Below is a small trained network, with its code and all its weights. Each question gives an input and a class and asks what happens when units are switched off, that is, made to give their printed mean instead of their output.

import numpy as np


def w(rows, s, z=0):
    codes = np.array(rows[::2]) - 128.0
    scale = np.full(codes.shape[1], s)
    scale[-1] = z or s
    return codes * scale


def f(y):
    return np.maximum(y, 0)


def log_softmax(a):
    a = a - a.max(-1, keepdims=True)
    return a - np.log(np.exp(a).sum(-1, keepdims=True))


def net(x, mask):
    res = np.array(x, float).reshape(1, 8) / 4 @ E
    y = f(res @ A[0][:, :-1].T + A[0][:, -1])
    res = res + np.where(mask, y, B[0][:, -1]) @ B[0][:, :-1]
    return log_softmax(res[-1] @ U[:, :-1].T + U[:, -1])


A, B = {}, {}
E = w([
[117,111,111],'x0',
[129,127,128],'x1',
[138,138,144],'x2',
[9,125,219],'x3',
[125,125,124],'x4',
[130,132,133],'x5',
[127,126,127],'x6',
[191,19,180],'x7',
],0.011)
A[0] = w([
[198,124,20,79],'neuron 1',
[155,72,169,47],'neuron 2',
[222,67,67,108],'neuron 3',
[195,109,115,144],'neuron 4',
[108,91,219,157],'neuron 5',
[102,90,165,126],'neuron 6',
[177,111,179,69],'neuron 7',
[216,116,183,127],'neuron 8',
[157,60,162,69],'neuron 9',
[118,3,134,113],'neuron 10',
[194,113,97,125],'neuron 11',
[222,168,107,37],'neuron 12',
[158,65,179,103],'neuron 13',
[134,184,154,157],'neuron 14',
[111,30,140,71],'neuron 15',
[102,234,103,91],'neuron 16',
[41,143,141,254],'neuron 17',
[78,76,135,132],'neuron 18',
[89,112,177,65],'neuron 19',
],0.012,0.007)
B[0] = w([
[78,171,187,208],'neuron 1',
[50,142,113,172],'neuron 2',
[110,236,163,220],'neuron 3',
[151,232,145,188],'neuron 4',
[209,170,150,228],'neuron 5',
[163,159,189,181],'neuron 6',
[101,107,104,162],'neuron 7',
[117,14,49,195],'neuron 8',
[34,43,114,184],'neuron 9',
[117,91,68,217],'neuron 10',
[110,224,165,186],'neuron 11',
[54,135,179,175],'neuron 12',
[97,50,78,199],'neuron 13',
[160,83,70,162],'neuron 14',
[104,97,118,186],'neuron 15',
[31,1,55,194],'neuron 16',
[207,162,117,245],'neuron 17',
[162,209,233,180],'neuron 18',
[55,211,254,170],'neuron 19',
],0.0064,0.012)
U = w([
[124,223,146,45],'0',
[62,70,1,61],'1',
[209,168,60,254],'2',
],0.0098,0.0084)

Each question gives the input, the list of numbers given to net, and the class t.
The units are the neurons (one row each of A and B). Each row of codes is followed by its name. A weight is (code - 128) times the scale printed after its matrix; where a second scale follows, it is the last column's (A, B and U).
mask holds one flag per neuron, in row order. A switched-off neuron (its flag False) gives its mean, the last column of its row in B, instead of its output. The means were averaged over made-up inputs and are rounded, as every weight is.
A unit's drop is (log p(t) with every unit on - log p(t) with that unit switched off) / (log p(t) with every unit on - log p(t) with every unit switched off).
The circuit of an input: a set's keep is (log p(t) with only the set's units on - log p(t) with every unit switched off) / (log p(t) with every unit on - log p(t) with every unit switched off). Starting from the 12 units with the biggest drops (on a tie, the unit counted first), units are removed one at a time, each time the one whose removal leaves the highest keep (on an exact tie, the one counted first), for as long as the keep stays at least 0.8.
circuit, biggest first: the units of the circuit, biggest drop first
unit that matters most: the unit with the biggest drop
top k neurons: the k neurons with the biggest drops, biggest first
drop of u: that unit's drop, to one decimal
input [4,-5,-4,-5,8,-6,4,-7], class 1: top 2 neurons	(neuron 16; neuron 5)
input [6,7,-4,-7,-6,-1,2,5], class 0: circuit, biggest first	(neuron 3; neuron 1)
input [-3,7,4,-2,-1,-8,5,-4], class 1: circuit, biggest first	(neuron 16; neuron 5)
input [5,-5,-6,-8,0,-5,-4,-7], class 0: unit that matters most	neuron 1
input [-2,-7,-4,-3,-7,2,-8,0], class 0: circuit, biggest first	(neuron 17; neuron 10; neuron 13)
input [4,8,0,-6,7,-6,2,7], class 1: top 2 neurons	(neuron 8; neuron 9)
input [4,1,-8,-1,1,1,6,-8], class 1: drop of neuron 16	1.0
input [-4,0,0,5,6,-3,7,-8], class 1: drop of neuron 16	1.1
input [-1,-7,-4,-4,-6,5,-6,-5], class 1: drop of neuron 16	0.9
input [-8,7,-7,7,1,3,-4,-5], class 2: drop of neuron 17	0.5
